(in the rows, 128 means zero)
Each row of numbers stands for one thing and depends on some of the facts below. Use the named rows to name the rest.

There are 3 kinds of fact about the things: χ, γ, σ.
bilum χ pleskigro
boklak χ skenen
brakoplos χ runul
dagrifon χ flefozuk
darus χ lerol
daten χ boflebrin
difin χ bropan
fabopir χ nali
faflapum χ putrem
fedrun χ pina
floflekam χ skefegom
fulek χ droru
gimun χ dufi
goklor χ boflebrin
gredu χ bretruk
grotron χ klebri
kiflok χ bregrun
kituk χ stonumar
klasti χ fovir
klebri χ brasam
klida χ ruden
lise χ plutak
lopu χ flefozuk
masti χ plipus
neni χ razuk
nepofli χ bipor
plogo χ poro
plutak χ skefegom
rifis χ tenan
skudril χ ruden
stonumar χ lerol
tregus χ trerer
trigra χ tatras
zami χ fubral
zigu χ tenan
zivom χ fulek
{bilum, brasam, brigas, darus, difin, droru, druvur, faflapum, flibruplo, floflekam, fubral, funam, gedros, gimun, goklor, labik, lopu, luskiki, masti, nali, nubrum, poro, sodrok, tustak, zani, zigu} γ 621
{bipor, bravu, bretruk, dagrifon, driba, klida, kliski, lebros, malivok, plipus, plogo, satri, skefegom, stedrum, stodres, tragrel} γ 553
{boflebrin, bovor, briflek, dokoplen, flelik, fulek, grabrir, gretren, kiflok, pina, pleskigro, pletu, razuk, runul, skudril, tatras, timu, trigra, zami} γ 802
{boklak, brakoplos, daten, dufi, fabopir, fedrun, klebri, lerol, lise, nepofli, putrem, ruden, skenen, stonumar, stuli, suflom, tenan, tregus} γ 482
{bregrun, bropan, bugu, drukan, flefozuk, fovir, gredu, grotron, kituk, klasti, neni, plutak, rifis, rutin, stobral, trerer, trotu, trufus, vobin, vupi, zivom} γ 846
boklak σ: stedrum
bovor σ: fabopir
bretruk σ: luskiki
briflek σ: lerol
brigas σ: tustak, tatras
bugu σ: satri
dokoplen σ: fubral, funam
drukan σ: lerol, flelik
dufi σ: fabopir, lerol, flelik
flibruplo σ: fabopir, fubral, driba, kituk
fovir σ: fabopir, stedrum, trufus
funam σ: fubral
gedros σ: fabopir
grabrir σ: malivok, fubral
grotron σ: stedrum, gedros
kituk σ: fabopir, lerol
klebri σ: luskiki
kliski σ: fabopir
labik σ: masti
lebros σ: briflek, lerol
lerol σ: fabopir
malivok σ: stedrum
nepofli σ: bovor
nubrum σ: flelik
pleskigro σ: fubral
pletu σ: stonumar
razuk σ: tustak, satri
runul σ: briflek, zami
rutin σ: bugu, kituk, suflom
satri σ: fabopir
sodrok σ: vupi
stobral σ: sodrok, boklak
stodres σ: satri
tragrel σ: lebros
tregus σ: tustak
trerer σ: fabopir, fubral, gedros
trotu σ: fabopir, bretruk
trufus σ: luskiki, fabopir, fubral, gedros
tustak σ: fabopir, lerol
vobin σ: rutin
vupi σ: fabopir
zami σ: kliski, lerol, gedros
zani σ: fabopir

Some rows with their names:
stodres: [110 146 117 140 148 145 104 112 134 159 147 122 162 137 136 126 148 133
  67  71 161  85 121 115 144 142  80 123  91 177 144 146 171 160 101 147
 119]
satri: [ 81 135 153 128 193 143  79 128 130 190 158  87 167 143 119 112 129 125
  80  90 163 112 140 116 145 127  84 126  77 132 145 138 151 156  92 160
  85]
razuk: [ 68 138 128 133 144 155 119 119 148 139 119 174 167 127  97 123 183 120
  88  73 134  96 116 106 165 108  95 145 124 216 181 164 188 180 113 125
 129]
tustak: [124 115 144 119 158 148  96 136 133 161 127  81 139 137 123 125 141 140
 113  87 171 116 146 110 165 146  83 119 112 120 180 152 116 159 111 118
  69]
brigas: [155 126 109 140 117 149 115 127 130 129 115 121 144 127 144 144 163 139
  99  76 166  89 134 108 156 162  82 108 130 170 179 148 135 161 123 108
 103]
tregus: [124 110 125 132 136 167 178  82 112 125 115 134 143 170 117 189 157 176
 100  91 182 107 122 133 142 108 106 196  96 155 160 113 163 166 118 129
  67]
sodrok: [156 120 134 133 125 115 107 130 154 134 124  98  96 128 149  92 127 152
 108 107 132 134 101 136 151 118 120 111 123  98 126 164 115 123 112 139
 111]
stobral: [172 113 143 132  62 101 115 150 126 130 102 178  54  78 157  83 134 123
 106 110 134 134  76 115 157 149 140 121 174 126 153 210  94 115 157 123
 161]
plutak: [116  88 107 123  92 113 124 142  97 146 116 145 111  98 107 174  99  78
 129 164 118 156 149  90 159 227 137 111 227  95  91  93  72 127 229 167
 184]
skefegom: [143 151  81 152 149 115  96 129 161 117 136 101 134 121 125 173 122 116
 130 145 114 127 150 123 134 149 133 100 154 127  75  73 153 129 144 163
 143]
trufus: [147 101 162 122  77 108 113 147 125 158 106 167  58  89 149  58 137 126
  83  92 156 129  62 113 174 142 122 136 161 122 169 228  91 130 147 138
 142]
bovor: [ 69 126 142 115 168 136 111 125 176 144 113 144 130 131  86  92 164 125
 121 109 119 137 107 129 170  72 123 147 125 142 155 169 157 152 102 142
 119]
suflom: [ 60 158 162 158 171 137 106 117  89 178 167 105 176 135 141 147 121 131
 100 108 158 115 156 141 109 120 105 173  49 129 131 114 192 159 115 187
  51]
darus: [148 127 116  78 110 135 160 138 128 104 152 119 115 153 172 135 122 137
 136 150 106 148 174 126  98 190 147 109  93 125 111  80 105 142 132 120
 171]
pina: [ 93 161 116 135 147 114 120 138 148 102 123 157 154 118 113 123 145  96
 168 157  71 138 143 128 107  91 146 119 140 156 119 103 170 119 121 117
 163]
zani: [145 115 134 130 126 137 108 126 147 139 114 108 107 131 142 106 154 158
  84  68 166 111  95 125 169 130  99 126 124 136 163 178 130 145 115 135
  95]
bravu: [152 166 101 144 144 121 110 131 143 109 140 107 147 127 139 146 125 119
 140 150 115 116 145 133  99 124 135 101 123 132  97  88 147 118 107 126
 142]
timu: [ 93 161 117 136 150 119 119 142 158 102 125 152 151 113 109 130 139  93
 170 158  76 137 143 129 109  93 146 115 140 152 116 107 172 123 121 122
 162]
dagrifon: [120 129  62 127 133  99 186 132  99 110 142  80 156 150 128 138 114 138
 105 199 141 121 154 158 120 110 121 115 121 157 101  82 129  88 117 100
 153]
tragrel: [175 128  95 126 159 161 118 123 176 104  93 109 126 146 114 170 170 150
 140  99 171 101 138 103 162 111  99 128 142 153 180 129 139 152  94  89
  91]
gredu: [135 113 141 111  86 118 144 156  70 139 131 161 130 100 134 120  96  93
 145 166 111 135 140 108 109 182 141 108 170 122 131 122  57 110 177  98
 174]

Which thing is each row?
No name comes twice in this set of rows, the named rows included.
[123 136 115 139  89  81 129 197  74 133 122 125 121  75 159 102 105  82
 130 206 139 140 162 124 127 159 133 100 169 144 160 139  88  79 161  94
 154] -> flefozuk
[173 163  98 152 100 113 117 137 123  88 132 121 140 110 165 140 124 119
 138 131 107 107 143 128 106 153 130  92 144 152 111  98 132 116 131 113
 146] -> labik
[ 94 130 133 132 124 107 128 109 177 124 122 171 103 124 110  66 157 135
  95  98  91 138  61 150 159  62 141 137 125 156 110 178 178 134 107 161
 161] -> pleskigro
[169 102 137 117 101 148 113 163 123 132  74 160  94  95 126 139 167 114
 134  99 184 110 128  73 180 171 102 132 188 150 230 190  73 152 149  75
 110] -> drukan
[128 106 128 139 127 151 177  76 115 116 123 135 117 156 126 163 142 179
  98  98 166 117 104 157 133  97 127 191 101 139 126 126 168 154 128 144
  82] -> nepofli
[141 108 127 136 111 135 188  73 116 116 126 137 104 158 126 141 130 188
  94 105 146 123  78 167 122  81 143 189 101 118  99 132 154 131 118 147
  99] -> klebri
[101 114 170  98 207 164 124 135 170 145 113  76  99 167 133 158 156 165
 173 130 196 176 182 122 147  98 124 191  50  71 184 116 145 178  88 150
  25] -> lerol
[143 102 132 129 121 119 180  79 135 114 128 123  83 158 127 134 119 191
 113 129 135 150  77 177 123  70 161 184 100  87  80 130 145 118 119 161
  96] -> boklak
[ 95 113 182 112 175  99  80 141 147 184 156  48  99 135 133  47  80 148
 115 130 124 178 111 158 142  96 133 113  85  20  90 164  95 101 105 185
  85] -> fubral
[157 125 119 132 137  94 112 111 180 126 130 106  80 135 139  84 119 161
  94 111 124 136  69 158 143  77 144 125 110 100  83 164 143 109  99 165
 135] -> malivok

The same things again, as new rows of numbers:
Some rows with their names:
pina: [160 142 114 111 122 162 107  98 105 147  53 103 197 109 131 112 132  98
 154 154 159 131 121 109 114 115 119 137 109  75 141 150 121 105 131  85
 129]
ruden: [149 170 130 117 101 128 134  87 141 147  93  90 132 129 151 104 137 127
 117 134 146 152 125 128 131  90  91 150 145  61 154 145 173 132 119 104
 147]
klida: [159  79 147 115 106 132 175 105 123 172 125  91  99 142 122 155 126 131
  84 125 113 132 148 145 128  75  97 134 119 176 172 145 117 119 139 137
 118]
stonumar: [136 146 181 171  71 155 157  80 199 167 104  45 157 146 154  72  93 146
 125 168 154 183 102 126 125  90  70 172  93 136  69 121 101 179 108  56
 114]
lerol: [ 52 148 156 149 145 108  93 148 159 128 200 101 123  98 129  69 151 122
 150 168 129 152  82 120 126 157  73 206 151 107   5 126 133 181 104  93
 149]
kituk: [ 89  80 139 173 136 113 124 191 135 130 177 141  95 145  89 134 131 114
 110 147 120 137 123 141 115 181 101 110 128 170  70 126  76 131 102 133
 101]
drukan: [ 99 100 120 128 143  86  51 114  84 118 186 162 120 112  90 102 120 103
 111 156  86 110 111 145 112 169 126 111 149 139 125 145 144 117  92 176
 123]
flelik: [ 71 112 132 111 184 129  64 151 103 126 152 115 172  81 122 124 177  80
 179 164 156 132  97  88 121 162 104 204 129  99  54 167 120 125 128  83
 134]
boflebrin: [152 145 116 106 127 158 114 100 105 156  52 100 187 121 137 125 146  97
 147 161 162 123 123 117 121 118 113 137 113  73 152 160 124  94 122  84
 125]
bropan: [171 113 117  92 112 146 151  98  94 164  95 108 145 106 113 116 121 125
 125 133 111 109 131 133 118  84 115 127 125 138 151 131 126 116 147 132
 142]
grabrir: [102 152  93 175 133 116  75 195 130 117  82 164 184 100 101 133 125 110
 126 157 160 110 127 148 155 187 169 101 107  44 161  82 115 105  77 133
 125]
vupi: [ 95 108 110 131 150 107 116 190 107 136 157 153 122  88  90 135 140 127
 120 138 112 100 127 149 141 156 136 133 137 126 117  96 117 127 114 156
 142]
droru: [192 170 128 101 122 156 163  81 103 121 132 156 150 143 169 109 111 158
 159  83 114 110 124 112 121  82 181 121 107 168 137 142 155 167 174 105
 136]
pleskigro: [101 147  96 164 140 124  85 203 127 118  87 159 176 103 104 133 135 104
 135 154 165 114 128 141 147 187 157 109 113  46 139  92 110 107  85 125
 126]
lopu: [145 146 162 109 134 151 175  75 152 128 115 117 109 183 186 158 122 156
 140  98 135 130 140 127 139  94 157 124 109 188 156 153 123 125 151 114
 100]
zani: [ 88 170 123 131 159 108 113 145 131  86 176 193  94 146 144 124 122 154
 149 109 102  95 120 150 139 181 184  94 151 152 106 109 134 137 120 166
 126]
skefegom: [195  93  95  69 102 137 170  84 122 119 134  91 119  86 114 123 102 152
  98 143  70 117 148 109 118  97 108 135 134 159 158 100 129  99 173 125
 164]
masti: [153 138 163 104 136 161 186  78 153 127 116 105 119 165 185 155 124 162
 157  88 137 137 135 110 136  77 153 144 104 198 128 147 118 140 174 101
 110]
razuk: [107 137  92 156 135 118  56 156  99 101 117 173 147 142  95 108 139  77
 141 165 143 131 114 121  91 216 114  74 149  61 100 158 121  95  87 126
 115]
stobral: [112 120 104 145 126 101 105 172 113 135 133 162 137  95  89 128 113 133
  97 139 107  95 132 167 155 152 160 103 121 112 169  78 127 119  93 174
 135]
bugu: [129 112  96 126 135 127 150 193  90 125 150 162  84 133  80 120 151 111
 127 129 107 111 129 137  89 177  91  80 174 125  77 135 106 114 131 149
 140]

Name these rows:
No name comes twice in this set of rows, the named rows included.
[172 146 109 117 108 159  97  79 106 142  44 112 200 121 129 106 117  99
 142 160 152 130 123 116 111 119 123 115 108  72 163 150 129  99 120  97
 122] -> pletu
[ 89  93 119 123 146  90 111 172  96 131 200 150  92  90  86 123 140 124
 103 132  82 100 124 150 133 149 118 139 154 152 107 107 132 138 121 180
 147] -> kliski
[127 109  98 132 118 106 138 174  90 128 171 167  64 131  73 116 131 119
  97 129  80 104 134 157  97 167  98  70 178 138 103 122 123 124 120 181
 140] -> stodres
[ 86 158 132 107 175 119 124 137 122  88 194 175  87 148 149 125 144 143
 172 107 106 103 109 126 120 172 154 122 164 167  65 141 132 139 143 145
 129] -> tustak
[ 89 159 141 109 164 105  79  80 116  86 193 175 111 142 154 109 115 142
 154 120  92 106 108 135 131 162 174 119 149 171 107 144 154 137 121 163
 116] -> nubrum
[ 77  69 140 188 128  93  90 183 147 113 126 148 120 122  80 170 102 122
  99 111 141 140 149 148 147 148 158  95 111 139 154  76 108 122  99 207
 102] -> grotron
[ 96 177 120 126 159 128 157 183 151 102 145 176 111 127 153 145 129 172
 153  95 119  85 132 152 166 152 199 113 132 142 119  74 124 141 135 153
 136] -> funam
[166  76 144 119 100 133 172 105 124 162 125  92 109 136 116 146 116 131
  91 121 113 136 148 132 122  73 100 132 114 181 161 134 118 127 146 139
 122] -> plogo
[111 159 107 143 121 123 146 189 142 109 144 129  84 140 118 105 164 115
 136 123 147 157 123 112  97 164  65 124 187  55  54 141 145 145 131 107
 159] -> suflom
[112  96 106 114 141 118 166 201  94 138 186 147  65 113  80 126 160 121
 119 121  92 107 127 139 102 153  83 117 178 150  64 124 111 135 148 160
 153] -> satri
[148 112 138 138 123 155 117 104 132 151  60  90 177 148 143 153 141  92
 134 155 180 156 134 108 124 117 109 140  93 100 159 174 104  96 117  71
  98] -> skudril
[ 98 117 101 150 137  98 104 194 113 126 149 172 121  97  85 129 123 126
 104 137 109  95 132 167 146 171 152 102 134 113 145  81 119 120  93 177
 136] -> trufus
[105 151  91 170 133 123  78 194 130 118  82 165 180 108 103 128 126 108
 128 157 159 113 126 147 145 190 163  94 110  43 153  88 113 104  78 133
 125] -> dokoplen
[103 103 114 129 137 103 140 193 109 143 172 147  96  89  85 133 137 137
 100 127  94  94 135 159 143 137 126 131 143 141 127  82 122 136 124 176
 151] -> bretruk

The same things again, as new rows of numbers:
Named rows:
brasam: [141 145 123 154 123 125 129 127 127 125 157 135]
klebri: [116 104 131 119 132 143 148 130 137 121 106 139]
luskiki: [138 139 128 109 150 135 127 126  95 127 148 119]
trotu: [114 112 129 149 133 127 108 126  65 121 127 104]
gretren: [134 120 121 120 116 128 120 125 177 139 113 162]
pleskigro: [120 101 125 145 131 142 122 126 117 129 103 139]
stodres: [123 142 129 145 132 122 117 129  83 120 114  91]
masti: [141 145 129 128 126 127 148 133 157 128 160 135]
plipus: [138 139 120 148 118 120 126 129 114 132 149 108]
vobin: [121 128 130 131 130 118 105 126  94 123 120 112]
lopu: [134 153  96 117 123 127 153 130 174 120 163 132]
rifis: [133 113 141 130 117 123 136 138 128 130 142 124]
klasti: [130 119 130 122 118 121 134 132 138 133 149 125]
gredu: [130 118 128 124 117 121 134 133 138 132 150 126]
runul: [116 122 128 132 128 131 109 126 140 124  75 140]
goklor: [137 142 128 140 123 129 148 135 148 121 152 129]
tustak: [129 155 132 119 145 125 115 126 105 118 120 117]
tregus: [113 124 137 100 133 131 132 128 155 120  85 138]
stobral: [118 103 127 165 128 131 115 125  61 123 143 108]
lebros: [124 147 128 133 134 118 115 129  87 121 110  89]
neni: [130 121 128 122 118 121 134 132 138 132 150 125]

Rows to name:
No name comes twice in this set of rows, the named rows included.
[131 127 138   5 158 136 139 127 161 137  94 141] -> fabopir
[110 100 132 149 132 135 137 133  78 117 133  97] -> grotron
[117 134 130 189 138 136 123 126  68 108 130 107] -> flibruplo
[112 122 134 131 130 132 114 122 115 118  84 138] -> dufi
[125 141 129 128 141 125 117 128  72 122 117  87] -> kliski
[131 142 131 118 152 135 124 126  88 121 137 112] -> gedros
[126 105 143 124 128 119 163 112 247 149 143 164] -> stonumar
[124 130 131 108 135 118 103 125  96 126 117 110] -> bugu
[122 115 130 119 139 127 109 125  72 127 132 105] -> vupi

